Below are the code and all the weights of a small trained network. Each question names an input and a target symbol and asks about switching units off, where a switched-off unit gives its printed mean instead of its output.

import numpy as np


def w(rows, s, z=0):
    codes = np.array(rows[::2]) - 128.0
    scale = np.full(codes.shape[1], s)
    scale[-1] = z or s
    return codes * scale


def softmax(a):
    e = np.exp(a - a.max(-1, keepdims=True))
    return e / e.sum(-1, keepdims=True)


def log_softmax(a):
    a = a - a.max(-1, keepdims=True)
    return a - np.log(np.exp(a).sum(-1, keepdims=True))


def net(x, mask):
    ids = ['αγδεζλπτφψω'.index(c) for c in x.split()]
    T = len(ids)
    res = E[ids] + P[:T]
    u = 0
    for l in range(2):
        r = res
        for j in range(3):
            rows = slice(3 * j, 3 * j + 3)
            q, k, v = (r @ M[l][rows].T for M in (Q, K, V))
            z = softmax(np.where(np.tri(T) > 0, q @ k.T / 3**0.5, -1e9)) @ v
            o = O[l][rows]
            res = res + np.where(mask[u + j], z, o[:, -1]) @ o[:, :-1]
        u += 3
    return log_softmax(res[-1] @ U[:, :-1].T + U[:, -1])


Q, K, V, O = {}, {}, {}, {}
E = w([
[118,156,99,78,229],'α',
[101,147,27,62,173],'γ',
[164,193,75,146,139],'δ',
[136,184,122,77,95],'ε',
[146,82,58,152,178],'ζ',
[139,90,189,4,127],'λ',
[209,101,133,181,119],'π',
[178,49,191,75,166],'τ',
[182,123,129,134,30],'φ',
[183,144,197,105,109],'ψ',
[111,59,77,85,59],'ω',
],0.02)
P = w([
[251,118,2,43,165],'0',
[250,127,13,56,156],'1',
[243,127,27,61,149],'2',
[233,129,41,69,150],'3',
[226,127,54,72,145],'4',
[220,129,66,83,146],'5',
[212,124,75,91,141],'6',
[205,124,92,99,140],'7',
[195,124,103,106,135],'8',
[186,125,117,111,132],'9',
[176,119,134,121,128],'10',
[165,112,149,133,129],'11',
[161,116,153,140,119],'12',
[159,111,153,148,113],'13',
],0.0089)
Q[0] = w([
[134,125,61,151,166],'L0H0',
[165,152,124,82,143],'L0H0',
[59,148,102,154,97],'L0H0',
[28,153,160,174,132],'L0H1',
[221,163,44,75,114],'L0H1',
[9,122,180,186,71],'L0H1',
[138,121,81,86,144],'L0H2',
[111,86,83,99,147],'L0H2',
[104,98,116,105,163],'L0H2',
],0.016)
K[0] = w([
[129,180,200,148,201],'L0H0',
[30,75,180,199,106],'L0H0',
[74,160,57,99,190],'L0H0',
[254,217,53,57,205],'L0H1',
[11,124,173,185,160],'L0H1',
[243,131,29,33,165],'L0H1',
[173,157,57,128,89],'L0H2',
[91,136,48,162,103],'L0H2',
[69,143,56,153,178],'L0H2',
],0.0093)
V[0] = w([
[82,136,110,64,114],'L0H0',
[131,139,98,109,184],'L0H0',
[101,99,133,125,99],'L0H0',
[199,139,197,166,94],'L0H1',
[230,98,175,169,189],'L0H1',
[132,254,191,29,98],'L0H1',
[117,103,103,90,75],'L0H2',
[125,84,177,107,165],'L0H2',
[155,121,134,127,125],'L0H2',
],0.0087)
O[0] = w([
[131,135,84,72,115,96],'L0H0',
[119,149,30,166,74,164],'L0H0',
[233,151,103,3,119,61],'L0H0',
[246,119,28,86,118,234],'L0H1',
[247,114,89,163,191,251],'L0H1',
[171,239,99,3,125,137],'L0H1',
[125,151,108,157,147,229],'L0H2',
[134,153,159,130,104,4],'L0H2',
[123,153,55,132,132,208],'L0H2',
],0.0059,0.0038)
Q[1] = w([
[93,142,178,108,251],'L1H0',
[130,55,172,59,141],'L1H0',
[111,66,100,81,134],'L1H0',
[154,102,125,111,145],'L1H1',
[169,116,101,98,109],'L1H1',
[206,136,95,137,132],'L1H1',
[214,153,164,142,173],'L1H2',
[149,154,155,87,122],'L1H2',
[116,162,118,137,145],'L1H2',
],0.015)
K[1] = w([
[119,155,136,117,251],'L1H0',
[92,11,96,61,186],'L1H0',
[149,61,174,75,145],'L1H0',
[150,129,136,147,98],'L1H1',
[168,156,184,124,89],'L1H1',
[163,93,189,122,95],'L1H1',
[151,161,202,157,161],'L1H2',
[136,172,135,92,128],'L1H2',
[140,150,82,165,88],'L1H2',
],0.014)
V[1] = w([
[91,106,68,111,141],'L1H0',
[103,105,89,114,189],'L1H0',
[146,113,137,96,130],'L1H0',
[111,76,126,94,131],'L1H1',
[121,150,169,128,152],'L1H1',
[115,100,99,145,1],'L1H1',
[109,191,193,160,138],'L1H2',
[160,120,178,135,63],'L1H2',
[148,159,124,157,59],'L1H2',
],0.012)
O[1] = w([
[151,165,229,150,166,148],'L1H0',
[112,132,159,106,194,131],'L1H0',
[109,97,125,113,80,159],'L1H0',
[69,56,133,93,157,119],'L1H1',
[146,139,110,76,182,66],'L1H1',
[111,96,79,158,2,152],'L1H1',
[183,143,106,108,183,4],'L1H2',
[160,145,210,137,146,113],'L1H2',
[172,187,166,156,107,129],'L1H2',
],0.0081,0.014)
U = w([
[93,122,129,102,194,167],'α',
[59,108,30,75,145,49],'γ',
[107,224,64,225,160,133],'δ',
[68,255,136,50,72,88],'ε',
[100,46,60,201,173,29],'ζ',
[110,111,116,8,118,117],'λ',
[202,64,144,225,152,35],'π',
[176,14,108,102,184,155],'τ',
[176,75,81,97,79,134],'φ',
[247,115,133,74,131,56],'ψ',
[58,108,218,163,98,255],'ω',
],0.0082,0.0083)

Each question gives the input, a string of symbols that net reads in full, and the target symbol t.
The units are the heads (3 rows each of Q, K, V and O). Each row of codes is followed by its name. A weight is (code - 128) times the scale printed after its matrix; where a second scale follows, it is the last column's (O and U).
mask holds one flag per head, layer by layer. A switched-off head (its flag False) gives its mean, the last column of its rows in O, instead of its output. The means were averaged over made-up inputs and are rounded, as every weight is.
A unit's drop is (log p(t) with every unit on - log p(t) with that unit switched off) / (log p(t) with every unit on - log p(t) with every unit switched off).
The circuit of an input: a set's keep is (log p(t) with only the set's units on - log p(t) with every unit switched off) / (log p(t) with every unit on - log p(t) with every unit switched off). Starting from all 6 units, units are removed one at a time, each time the one whose removal leaves the highest keep (on an exact tie, the one counted first), for as long as the keep stays at least 0.8.
units of the circuit, in order: the units of the circuit, biggest drop first
most important unit: the unit with the biggest drop
which heads matter: for each layer, one digit per head in row order, 1 if its drop is at least 0.15 and else 0, layers parted by /
input ω α α, target α: most important unit	L0H1
input δ π ε ω π ψ δ α π α ζ γ ε τ, target τ: units of the circuit, in order	(L0H1; L1H1; L1H0)
input δ δ δ ζ τ δ ε ω φ δ λ λ, target λ: units of the circuit, in order	(L0H1; L0H0; L1H0)
input ω ω δ π ζ δ δ ε ω τ τ δ ζ τ, target τ: units of the circuit, in order	(L1H1; L0H1; L1H2)
input δ λ λ δ τ δ τ ε α φ π, target φ: which heads matter	010 / 110
input δ ε ω δ φ ε ζ γ τ δ δ α φ δ, target φ: which heads matter	011 / 110
input φ δ γ ω π, target ω: which heads matter	010 / 000
input τ φ φ δ π φ δ δ α ζ, target ζ: which heads matter	010 / 001
input τ γ α δ τ δ δ δ δ ψ τ, target ψ: units of the circuit, in order	(L0H1; L1H1)
input δ ζ δ, target ζ: units of the circuit, in order	(L0H1; L1H2)
input ψ ω φ γ ψ δ, target ψ: which heads matter	010 / 011
input δ τ φ γ, target φ: units of the circuit, in order	(L1H1; L0H1)
input δ δ γ δ φ δ δ φ δ γ, target φ: which heads matter	010 / 110
input φ δ ψ α δ δ ω α γ δ φ φ α ζ, target φ: most important unit	L1H1
input δ δ δ δ ζ δ φ α ε φ δ φ ψ ε, target ψ: which heads matter	110 / 011
input α δ δ δ ε ε ε ζ ζ, target ζ: which heads matter	110 / 001
input δ γ ε α, target ε: which heads matter	110 / 000
input α ω ψ φ δ ε ψ τ π α, target τ: which heads matter	010 / 000
input ψ ε γ τ φ ψ φ, target ψ: units of the circuit, in order	(L1H1; L0H0; L0H1)
input α γ α δ φ τ τ α, target τ: units of the circuit, in order	(L0H1; L1H1; L0H2)
input ε τ δ α π, target π: which heads matter	110 / 000
input π ω τ δ δ φ ω α ψ ζ γ δ φ ζ, target φ: most important unit	L1H0
